Below is a small trained network, with its code and all its weights. Each question gives an input and a target symbol and asks what happens when units are switched off, that is, made to give their printed mean instead of their output.

import numpy as np


def w(rows, s, z=0):
    codes = np.array(rows[::2]) - 128.0
    scale = np.full(codes.shape[1], s)
    scale[-1] = z or s
    return codes * scale


def norm(h):
    return h / np.sqrt((h * h).mean(-1, keepdims=True) + 1e-5)


def f(y):
    return np.maximum(y, 0)


def softmax(a):
    e = np.exp(a - a.max(-1, keepdims=True))
    return e / e.sum(-1, keepdims=True)


def log_softmax(a):
    a = a - a.max(-1, keepdims=True)
    return a - np.log(np.exp(a).sum(-1, keepdims=True))


def net(x, mask):
    ids = ['αβγδεζηλξπστφψω'.index(c) for c in x.split()]
    T = len(ids)
    res = E[ids] + P[:T]
    u = 0
    for l in range(3):
        q, k, v = (norm(res) @ M[l].T for M in (Q, K, V))
        z = softmax(np.where(np.tri(T) > 0, q @ k.T / 3**0.5, -1e9)) @ v
        res = res + np.where(mask[u], z, O[l][:, -1]) @ O[l][:, :-1]
        u += 1
        y = f(norm(res) @ A[l][:, :-1].T + A[l][:, -1])
        res = res + np.where(mask[u : u + 8], y, B[l][:, -1]) @ B[l][:, :-1]
        u += 8
    return log_softmax(norm(res)[-1] @ U[:, :-1].T + U[:, -1])


Q, K, V, O, A, B = {}, {}, {}, {}, {}, {}
E = w([
[172,113,185,97,120,134,124,142,131],'α',
[96,54,99,77,101,122,163,121,140],'β',
[129,29,128,82,165,117,146,150,80],'γ',
[59,174,90,79,191,253,67,83,142],'δ',
[158,116,202,121,116,157,143,141,159],'ε',
[132,107,108,122,121,189,94,169,139],'ζ',
[185,114,162,121,92,139,116,139,150],'η',
[143,145,140,142,31,173,81,149,113],'λ',
[189,162,174,117,127,42,78,88,114],'ξ',
[102,161,56,166,142,125,57,214,116],'π',
[151,64,37,137,75,150,151,129,42],'σ',
[140,132,243,142,123,111,76,212,103],'τ',
[135,142,136,195,153,57,204,144,173],'φ',
[119,152,79,112,74,113,202,165,102],'ψ',
[168,140,30,146,104,80,177,128,138],'ω',
],0.021)
P = w([
[9,10,129,50,157,170,134,113,189],'0',
[119,21,125,48,109,116,113,132,173],'1',
[135,69,122,69,87,89,99,121,170],'2',
[157,95,119,95,83,96,105,125,163],'3',
[167,102,123,121,91,114,126,133,141],'4',
[176,118,125,133,104,120,134,135,121],'5',
[186,129,128,145,123,130,138,140,103],'6',
[194,143,130,152,138,142,139,138,82],'7',
[205,169,134,145,158,126,143,131,60],'8',
[204,179,140,158,165,150,153,135,50],'9',
[204,202,144,167,175,163,167,140,40],'10',
],0.011)
Q[0] = w([
[97,99,112,120,111,84,146,144,125],'0.h0',
[248,143,127,139,104,117,142,214,138],'0.h0',
[147,118,120,126,159,141,122,73,164],'0.h0',
],0.015)
K[0] = w([
[88,85,81,27,45,102,166,134,254],'0.h0',
[190,197,111,205,105,98,165,178,23],'0.h0',
[107,116,143,176,84,172,58,141,144],'0.h0',
],0.0075)
V[0] = w([
[89,217,164,146,191,136,130,254,156],'0.h0',
[145,51,140,94,105,106,115,111,177],'0.h0',
[154,154,138,114,118,193,47,187,166],'0.h0',
],0.0061)
O[0] = w([
[199,109,92,183,114,2,77,203,99,38],'0.h0',
[207,129,109,160,159,125,131,208,128,251],'0.h0',
[180,87,100,135,102,213,163,193,57,143],'0.h0',
],0.01,0.0024)
A[0] = w([
[162,127,184,161,117,74,136,139,217,46],'0.n0',
[61,71,193,219,136,159,123,168,130,102],'0.n1',
[82,141,169,38,147,202,101,101,121,93],'0.n2',
[206,184,120,73,130,202,135,46,146,176],'0.n3',
[124,52,124,143,148,138,148,81,47,110],'0.n4',
[99,88,179,86,139,82,154,166,68,132],'0.n5',
[6,187,75,172,254,143,72,140,126,253],'0.n6',
[138,141,149,126,211,66,138,82,122,165],'0.n7',
],0.0086,0.0017)
B[0] = w([
[124,72,155,188,192,136,92,77,113,196],'0.n0',
[244,152,149,78,121,78,127,106,164,155],'0.n1',
[113,102,104,170,98,202,61,108,66,187],'0.n2',
[116,71,151,179,131,252,144,154,138,254],'0.n3',
[60,121,68,57,109,171,152,126,175,159],'0.n4',
[84,129,109,132,81,201,195,58,197,180],'0.n5',
[138,13,65,149,63,243,149,143,11,160],'0.n6',
[177,89,116,179,91,254,103,138,84,156],'0.n7',
],0.0078,0.0066)
Q[1] = w([
[218,146,125,154,86,130,39,229,125],'1.h0',
[34,133,86,157,58,213,54,104,116],'1.h0',
[95,194,79,110,229,1,37,13,243],'1.h0',
],0.0064)
K[1] = w([
[135,157,198,221,223,125,110,186,74],'1.h0',
[133,12,198,39,109,89,81,44,107],'1.h0',
[151,31,89,88,131,87,102,86,254],'1.h0',
],0.0066)
V[1] = w([
[55,189,147,109,78,176,235,153,95],'1.h0',
[75,84,40,193,104,131,253,173,86],'1.h0',
[168,24,112,157,250,114,147,159,104],'1.h0',
],0.0054)
O[1] = w([
[207,156,192,137,63,125,228,120,132,163],'1.h0',
[3,254,152,159,106,111,52,111,201,251],'1.h0',
[97,173,127,167,177,105,182,152,167,238],'1.h0',
],0.0094,0.0023)
A[1] = w([
[120,140,202,210,105,139,99,152,92,235],'1.n0',
[143,151,208,198,107,154,79,127,176,221],'1.n1',
[113,84,41,214,85,111,159,94,155,120],'1.n2',
[67,158,98,115,210,190,46,181,91,108],'1.n3',
[146,201,91,113,123,148,148,109,146,131],'1.n4',
[137,2,83,143,114,146,118,101,121,152],'1.n5',
[153,152,57,194,124,155,134,120,160,7],'1.n6',
[126,91,119,175,161,201,124,180,118,159],'1.n7',
],0.008,0.0018)
B[1] = w([
[155,85,40,84,176,65,149,57,94,213],'1.n0',
[172,99,2,183,77,108,93,100,132,224],'1.n1',
[122,77,84,21,171,179,153,84,142,172],'1.n2',
[177,128,159,195,42,91,126,21,166,157],'1.n3',
[98,174,144,80,103,104,118,92,80,156],'1.n4',
[101,148,185,126,102,5,63,87,137,217],'1.n5',
[102,162,72,30,186,182,162,122,110,157],'1.n6',
[203,173,125,171,125,61,184,129,203,254],'1.n7',
],0.0074,0.009)
Q[2] = w([
[250,114,71,171,86,112,121,166,136],'2.h0',
[190,112,91,171,81,37,105,99,119],'2.h0',
[147,113,59,136,132,77,119,44,125],'2.h0',
],0.013)
K[2] = w([
[221,195,80,146,166,123,174,67,2],'2.h0',
[137,223,108,154,173,110,181,149,95],'2.h0',
[130,220,114,104,179,158,180,121,76],'2.h0',
],0.0093)
V[2] = w([
[98,254,222,69,16,78,106,141,152],'2.h0',
[138,87,163,154,117,102,47,94,127],'2.h0',
[126,161,117,38,180,147,153,81,179],'2.h0',
],0.0084)
O[2] = w([
[254,133,64,114,139,97,167,78,103,2],'2.h0',
[109,207,169,109,122,114,182,50,39,80],'2.h0',
[134,108,169,130,249,192,25,154,146,230],'2.h0',
],0.013,0.0025)
A[2] = w([
[161,175,138,104,114,93,143,126,135,2],'2.n0',
[149,123,136,134,128,153,96,125,156,149],'2.n1',
[130,105,142,111,93,104,141,143,95,108],'2.n2',
[95,146,121,64,119,127,151,115,141,70],'2.n3',
[85,117,151,128,117,150,112,140,115,127],'2.n4',
[80,134,98,6,139,118,135,132,139,124],'2.n5',
[121,108,114,99,170,151,121,136,143,115],'2.n6',
[139,120,125,61,155,182,148,121,122,113],'2.n7',
],0.022,0.0072)
B[2] = w([
[128,205,104,220,186,203,74,235,31,169],'2.n0',
[105,138,91,128,147,110,160,179,90,255],'2.n1',
[121,92,198,64,184,108,48,154,72,186],'2.n2',
[124,5,119,85,208,154,136,132,203,187],'2.n3',
[160,142,87,166,187,89,154,78,150,202],'2.n4',
[55,30,213,47,111,95,218,79,145,230],'2.n5',
[200,149,179,30,91,120,109,124,132,202],'2.n6',
[6,193,150,127,142,144,177,151,112,213],'2.n7',
],0.011,0.0086)
U = w([
[87,61,111,72,91,100,151,103,160,155],'α',
[103,170,129,100,162,145,160,175,122,134],'β',
[141,254,137,117,101,125,121,136,160,254],'γ',
[135,97,125,106,136,174,53,171,161,66],'δ',
[174,83,83,127,121,78,149,99,133,147],'ε',
[81,135,67,119,61,59,111,136,137,149],'ζ',
[148,89,147,110,30,162,125,136,115,84],'η',
[116,122,123,136,107,112,125,131,137,78],'λ',
[132,149,189,178,97,110,151,73,127,118],'ξ',
[118,130,129,132,104,111,123,134,142,89],'π',
[130,139,148,141,118,109,137,132,146,77],'σ',
[116,114,166,131,105,78,104,167,80,158],'τ',
[123,118,125,172,82,103,179,199,173,98],'φ',
[98,100,115,161,89,193,101,97,110,109],'ψ',
[68,144,98,171,165,64,100,127,162,116],'ω',
],0.012,0.0052)

Each question gives the input, a string of symbols that net reads in full, and the target symbol t.
The units are the heads (3 rows each of Q, K, V and O) and the neurons (one row each of A and B). Each row of codes is followed by its name. A weight is (code - 128) times the scale printed after its matrix; where a second scale follows, it is the last column's (O, A, B and U).
mask holds one flag per unit, layer by layer, with each layer's heads first. A switched-off unit (its flag False) gives its mean, the last column of its rows in O or B, instead of its output. The means were averaged over made-up inputs and are rounded, as every weight is.
A unit's drop is (log p(t) with every unit on - log p(t) with that unit switched off) / (log p(t) with every unit on - log p(t) with every unit switched off).
The circuit of an input: a set's keep is (log p(t) with only the set's units on - log p(t) with every unit switched off) / (log p(t) with every unit on - log p(t) with every unit switched off). Starting from the 12 units with the biggest drops (on a tie, the unit counted first), units are removed one at a time, each time the one whose removal leaves the highest keep (on an exact tie, the one counted first), for as long as the keep stays at least 0.8.
units of the circuit, in order: the units of the circuit, biggest drop first
most important unit: the unit with the biggest drop
top k neurons: the k neurons with the biggest drops, biggest first
top k neurons in layer l: the k neurons of layer l with the biggest drops, biggest first
drop when u is switched off: that unit's drop, to one decimal
input φ τ ζ ψ η τ β ω ω, target β: top 4 neurons : 2.n7; 0.n7; 0.n3; 0.n4
input φ β ψ β τ σ σ η, target ψ: units of the circuit, in order : 0.h0; 0.n2
input λ β β λ η η, target η: most important unit : 0.h0
input η η ψ ψ ε, target ε: units of the circuit, in order : 2.h0; 1.h0
input η η δ ψ ε η τ η, target τ: units of the circuit, in order : 0.h0; 2.h0; 2.n2
input η τ η β ψ δ η η η η φ, target ω: units of the circuit, in order : 2.h0; 0.h0; 2.n5; 1.n2
input ψ ξ ε π δ γ η δ ω, target α: units of the circuit, in order : 1.n6; 2.n5; 1.n2
input ψ ω η ξ, target δ: units of the circuit, in order : 1.n5; 2.h0; 1.n6; 1.h0
input λ η φ ω β ψ φ β, target β: units of the circuit, in order : 0.h0; 2.n7
input α ψ η, target ε: units of the circuit, in order : 1.h0; 2.h0
input ψ φ ψ ζ ψ β η, target ε: units of the circuit, in order : 2.h0; 1.h0
input η β β ψ ψ α η ω τ ξ, target δ: units of the circuit, in order : 2.h0; 1.n6
input π η λ η η ψ ψ, target β: top 3 neurons : 2.n0; 1.n7; 1.n1
input η ζ τ δ, target ψ: units of the circuit, in order : 0.n2; 0.n6
input β β φ τ δ λ, target τ: most important unit : 1.h0
input τ ψ ω τ, target δ: top 2 neurons : 1.n6; 0.n5
input ξ η η ψ ε β η τ η β α, target φ: top 2 neurons : 1.n5; 0.n1
input η τ η φ φ π δ, target ψ: top 2 neurons in layer 0 : 0.n6; 0.n2
input ψ ψ τ η ψ α φ ζ τ, target ω: top 2 neurons : 0.n7; 1.n6
input ψ ψ β η ψ ψ, target γ: units of the circuit, in order : 1.h0
input ω ψ σ π η η, target ζ: top 2 neurons in layer 1 : 1.n1; 1.n0
input η η η η ξ ω η π, target δ: top 4 neurons in layer 1 : 1.n6; 1.n4; 1.n5; 1.n3
input η β β η τ ψ ω φ, target δ: top 2 neurons in layer 1 : 1.n6; 1.n2
input η ζ η η ζ φ γ η ε λ ζ, target η: top 2 neurons in layer 0 : 0.n4; 0.n5
input φ ω π η η β ξ γ ξ, target ξ: top 2 neurons in layer 0 : 0.n7; 0.n3
input λ ξ ε ψ φ β η, target ω: top 2 neurons in layer 0 : 0.n7; 0.n5
input ζ η δ τ η ω, target α: most important unit : 2.n5
input η δ γ τ η φ η η η ω τ, target δ: drop when 2.n3 is switched off : 0.0
